Below are the code and all the weights of a small trained network. Each question names an input and a class and asks about switching units off, where a switched-off unit gives its printed mean instead of its output.

import numpy as np


def w(rows, s, z=0):
    codes = np.array(rows[::2]) - 128.0
    scale = np.full(codes.shape[1], s)
    scale[-1] = z or s
    return codes * scale


def norm(h):
    return h / np.sqrt((h * h).mean(-1, keepdims=True) + 1e-5)


def f(y):
    return np.maximum(y, 0)


def log_softmax(a):
    a = a - a.max(-1, keepdims=True)
    return a - np.log(np.exp(a).sum(-1, keepdims=True))


def net(x, mask):
    res = np.array(x, float).reshape(1, 6) / 4 @ E
    u = 0
    for l in range(4):
        y = f(norm(res) @ A[l][:, :-1].T + A[l][:, -1])
        res = res + np.where(mask[u : u + 4], y, B[l][:, -1]) @ B[l][:, :-1]
        u += 4
    return log_softmax(norm(res)[-1] @ U[:, :-1].T + U[:, -1])


A, B = {}, {}
E = w([
[135,132,45,105],'x0',
[166,122,149,113],'x1',
[35,68,156,126],'x2',
[119,93,138,62],'x3',
[109,103,115,201],'x4',
[114,2,147,195],'x5',
],0.0081)
A[0] = w([
[208,141,144,167,4],'0.n1',
[141,201,114,3,1],'0.n2',
[70,13,203,131,100],'0.n3',
[107,99,82,148,79],'0.n4',
],0.0062,0.0036)
B[0] = w([
[150,170,102,138,146],'0.n1',
[122,190,125,34,207],'0.n2',
[2,88,239,128,253],'0.n3',
[76,100,163,111,153],'0.n4',
],0.006,0.0037)
A[1] = w([
[207,181,35,19,4],'1.n1',
[142,72,82,2,212],'1.n2',
[36,132,32,121,61],'1.n3',
[248,116,69,230,2],'1.n4',
],0.0059,0.00098)
B[1] = w([
[157,139,196,162,255],'1.n1',
[199,198,96,179,224],'1.n2',
[208,44,85,105,195],'1.n3',
[254,173,133,205,197],'1.n4',
],0.0078,0.0037)
A[2] = w([
[136,44,151,111,105],'2.n1',
[174,220,254,20,180],'2.n2',
[184,188,168,71,19],'2.n3',
[24,213,145,156,1],'2.n4',
],0.0056,0.0034)
B[2] = w([
[144,2,152,60,166],'2.n1',
[5,195,201,9,254],'2.n2',
[229,151,131,27,165],'2.n3',
[203,140,97,177,137],'2.n4',
],0.005,0.0051)
A[3] = w([
[40,74,125,226,138],'3.n1',
[172,72,121,103,209],'3.n2',
[144,142,130,225,3],'3.n3',
[254,55,231,169,44],'3.n4',
],0.0078,0.0021)
B[3] = w([
[254,127,154,96,254],'3.n1',
[119,136,55,110,184],'3.n2',
[59,228,220,182,170],'3.n3',
[202,118,4,65,232],'3.n4',
],0.0067,0.0043)
U = w([
[71,163,140,153,11],'0',
[124,225,119,4,132],'1',
[185,135,90,233,101],'2',
[59,140,154,128,78],'3',
[133,84,35,110,156],'4',
[93,40,173,168,226],'5',
],0.016,0.011)

Each question gives the input, the list of numbers given to net, and the class t.
The units are the neurons (one row each of A and B). Each row of codes is followed by its name. A weight is (code - 128) times the scale printed after its matrix; where a second scale follows, it is the last column's (A, B and U).
mask holds one flag per neuron, layer by layer. A switched-off neuron (its flag False) gives its mean, the last column of its row in B, instead of its output. The means were averaged over made-up inputs and are rounded, as every weight is.
A unit's drop is (log p(t) with every unit on - log p(t) with that unit switched off) / (log p(t) with every unit on - log p(t) with every unit switched off).
The circuit of an input: a set's keep is (log p(t) with only the set's units on - log p(t) with every unit switched off) / (log p(t) with every unit on - log p(t) with every unit switched off). Starting from the 12 units with the biggest drops (on a tie, the unit counted first), units are removed one at a time, each time the one whose removal leaves the highest keep (on an exact tie, the one counted first), for as long as the keep stays at least 0.8.
units of the circuit, in order: the units of the circuit, biggest drop first
most important unit: the unit with the biggest drop
top k neurons: the k neurons with the biggest drops, biggest first
top k neurons in layer l: the k neurons of layer l with the biggest drops, biggest first
drop when u is switched off: that unit's drop, to one decimal
input [1,-2,2,0,0,1], class 5: most important unit : 0.n3
input [2,-5,6,-3,-5,-1], class 4: units of the circuit, in order : [1.n3 2.n2 0.n2]
input [-4,-8,1,-1,6,-5], class 5: top 3 neurons : [3.n3 3.n4 2.n2]
input [-6,-5,-3,1,-3,2], class 5: units of the circuit, in order : [0.n2 0.n3]
input [4,4,-2,-3,8,-7], class 2: top 2 neurons : [0.n3 1.n4]
input [6,-8,5,1,2,-5], class 4: units of the circuit, in order : [1.n3 2.n2]
input [-1,-8,7,-6,0,-2], class 5: top 3 neurons in layer 1 : [1.n2 1.n4 1.n3]
input [3,7,-2,5,-1,6], class 4: top 2 neurons in layer 3 : [3.n4 3.n2]
input [3,3,1,-5,6,-4], class 2: drop when 1.n3 is switched off : 0.0
input [-1,-1,5,-1,2,-3], class 5: drop when 2.n2 is switched off : 0.1
